Below are the code and all the weights of a small trained network. Each question names an input and a class and asks about switching units off, where a switched-off unit gives its printed mean instead of its output.

import numpy as np


def w(rows, s, z=0):
    codes = np.array(rows[::2]) - 128.0
    scale = np.full(codes.shape[1], s)
    scale[-1] = z or s
    return codes * scale


def norm(h):
    return h / np.sqrt((h * h).mean(-1, keepdims=True) + 1e-5)


def f(y):
    return y / 2 * (1 + np.tanh(0.7978845608 * (y + 0.044715 * y**3)))


def log_softmax(a):
    a = a - a.max(-1, keepdims=True)
    return a - np.log(np.exp(a).sum(-1, keepdims=True))


def net(x, mask):
    res = np.array(x, float).reshape(1, 6) / 4 @ E
    u = 0
    for l in range(2):
        y = f(norm(res) @ A[l][:, :-1].T + A[l][:, -1])
        res = res + np.where(mask[u : u + 4], y, B[l][:, -1]) @ B[l][:, :-1]
        u += 4
    return log_softmax(norm(res)[-1] @ U[:, :-1].T + U[:, -1])


A, B = {}, {}
E = w([
[53,112,198,157,129,244],'x0',
[155,107,134,115,137,141],'x1',
[178,180,72,191,130,204],'x2',
[92,176,116,117,140,121],'x3',
[106,124,125,151,106,109],'x4',
[168,181,171,80,31,135],'x5',
],0.011)
A[0] = w([
[76,61,154,1,128,41,79],'L0N1',
[75,77,14,129,247,136,145],'L0N2',
[177,113,58,97,137,26,59],'L0N3',
[169,129,18,58,112,37,2],'L0N4',
],0.0089,0.0057)
B[0] = w([
[190,212,36,243,170,107,243],'L0N1',
[184,71,183,133,71,11,254],'L0N2',
[12,117,122,89,147,101,219],'L0N3',
[11,85,63,20,35,146,206],'L0N4',
],0.012,0.0059)
A[1] = w([
[171,193,148,160,151,58,52],'L1N1',
[121,194,187,78,107,129,242],'L1N2',
[190,195,121,142,10,118,88],'L1N3',
[119,151,151,140,154,66,2],'L1N4',
],0.012,0.0031)
B[1] = w([
[254,212,135,200,77,93,215],'L1N1',
[123,84,166,89,132,9,210],'L1N2',
[193,139,148,211,161,24,253],'L1N3',
[157,212,145,180,151,84,157],'L1N4',
],0.0086,0.005)
U = w([
[1,46,120,59,91,209,254],'0',
[206,98,162,149,138,79,94],'1',
[204,201,10,240,241,158,43],'2',
],0.009,0.0062)

Each question gives the input, the list of numbers given to net, and the class t.
The units are the neurons (one row each of A and B). Each row of codes is followed by its name. A weight is (code - 128) times the scale printed after its matrix; where a second scale follows, it is the last column's (A, B and U).
mask holds one flag per neuron, layer by layer. A switched-off neuron (its flag False) gives its mean, the last column of its row in B, instead of its output. The means were averaged over made-up inputs and are rounded, as every weight is.
A unit's drop is (log p(t) with every unit on - log p(t) with that unit switched off) / (log p(t) with every unit on - log p(t) with every unit switched off).
The circuit of an input: a set's keep is (log p(t) with only the set's units on - log p(t) with every unit switched off) / (log p(t) with every unit on - log p(t) with every unit switched off). Starting from all 8 units, units are removed one at a time, each time the one whose removal leaves the highest keep (on an exact tie, the one counted first), for as long as the keep stays at least 0.8.
units of the circuit, in order: the units of the circuit, biggest drop first
top k neurons: the k neurons with the biggest drops, biggest first
k most important neurons of layer l: the k neurons of layer l with the biggest drops, biggest first
drop when u is switched off: that unit's drop, to one decimal
input [-6,-6,-7,-4,1,-3], class 2: units of the circuit, in order : L0N1
input [5,-3,-2,1,2,-8], class 1: top 4 neurons : L0N2, L0N4, L0N3, L1N4
input [-5,-1,-4,-5,-2,4], class 0: top 4 neurons : L0N4, L0N3, L0N2, L1N1
input [6,7,3,8,-6,-2], class 0: top 3 neurons : L0N1, L1N3, L1N1
input [-8,8,8,7,-5,-4], class 0: units of the circuit, in order : L0N4, L0N1, L0N3
input [-8,-5,-6,-3,1,-6], class 0: top 4 neurons : L0N4, L0N3, L1N3, L1N1
input [3,-3,-4,-8,0,0], class 2: units of the circuit, in order : L0N1, L0N2
input [-1,-2,5,-7,0,-6], class 1: top 2 neurons : L0N2, L0N1
input [6,-5,-7,6,-2,1], class 2: units of the circuit, in order : L0N1, L0N4
input [-5,7,4,1,-4,-5], class 0: top 2 neurons : L0N1, L0N4
input [-5,-4,-6,-4,8,-3], class 2: top 3 neurons : L0N1, L1N2, L1N4
input [-7,-5,-6,6,6,4], class 0: top 2 neurons : L0N4, L0N3
input [-5,-1,3,7,5,-4], class 0: units of the circuit, in order : L0N4, L0N1
input [6,-5,-7,3,-2,7], class 1: 3 most important neurons of layer 0 : L0N1, L0N3, L0N4
input [3,3,-1,8,5,-4], class 1: top 4 neurons : L0N2, L0N4, L0N3, L0N1
input [1,3,3,3,5,-8], class 1: top 2 neurons : L0N2, L0N1
input [-4,-3,-8,4,7,1], class 2: top 2 neurons : L0N1, L0N2
input [4,6,5,-6,0,-8], class 1: top 4 neurons : L0N2, L0N4, L0N1, L0N3
input [-6,3,-5,-1,-7,-2], class 0: most important neuron of layer 1 : L1N3
input [3,8,-8,-1,8,4], class 2: most important neuron of layer 0 : L0N1
input [0,0,6,4,4,-6], class 1: top 2 neurons : L0N2, L0N1
input [-8,6,5,-4,-8,-3], class 0: drop when L0N3 is switched off : 0.1
input [2,5,-6,-6,-1,5], class 2: drop when L0N2 is switched off : 0.1
input [-1,3,-4,2,1,0], class 2: drop when L0N1 is switched off : 1.7
input [1,4,-4,5,1,-3], class 2: drop when L0N1 is switched off : 0.7
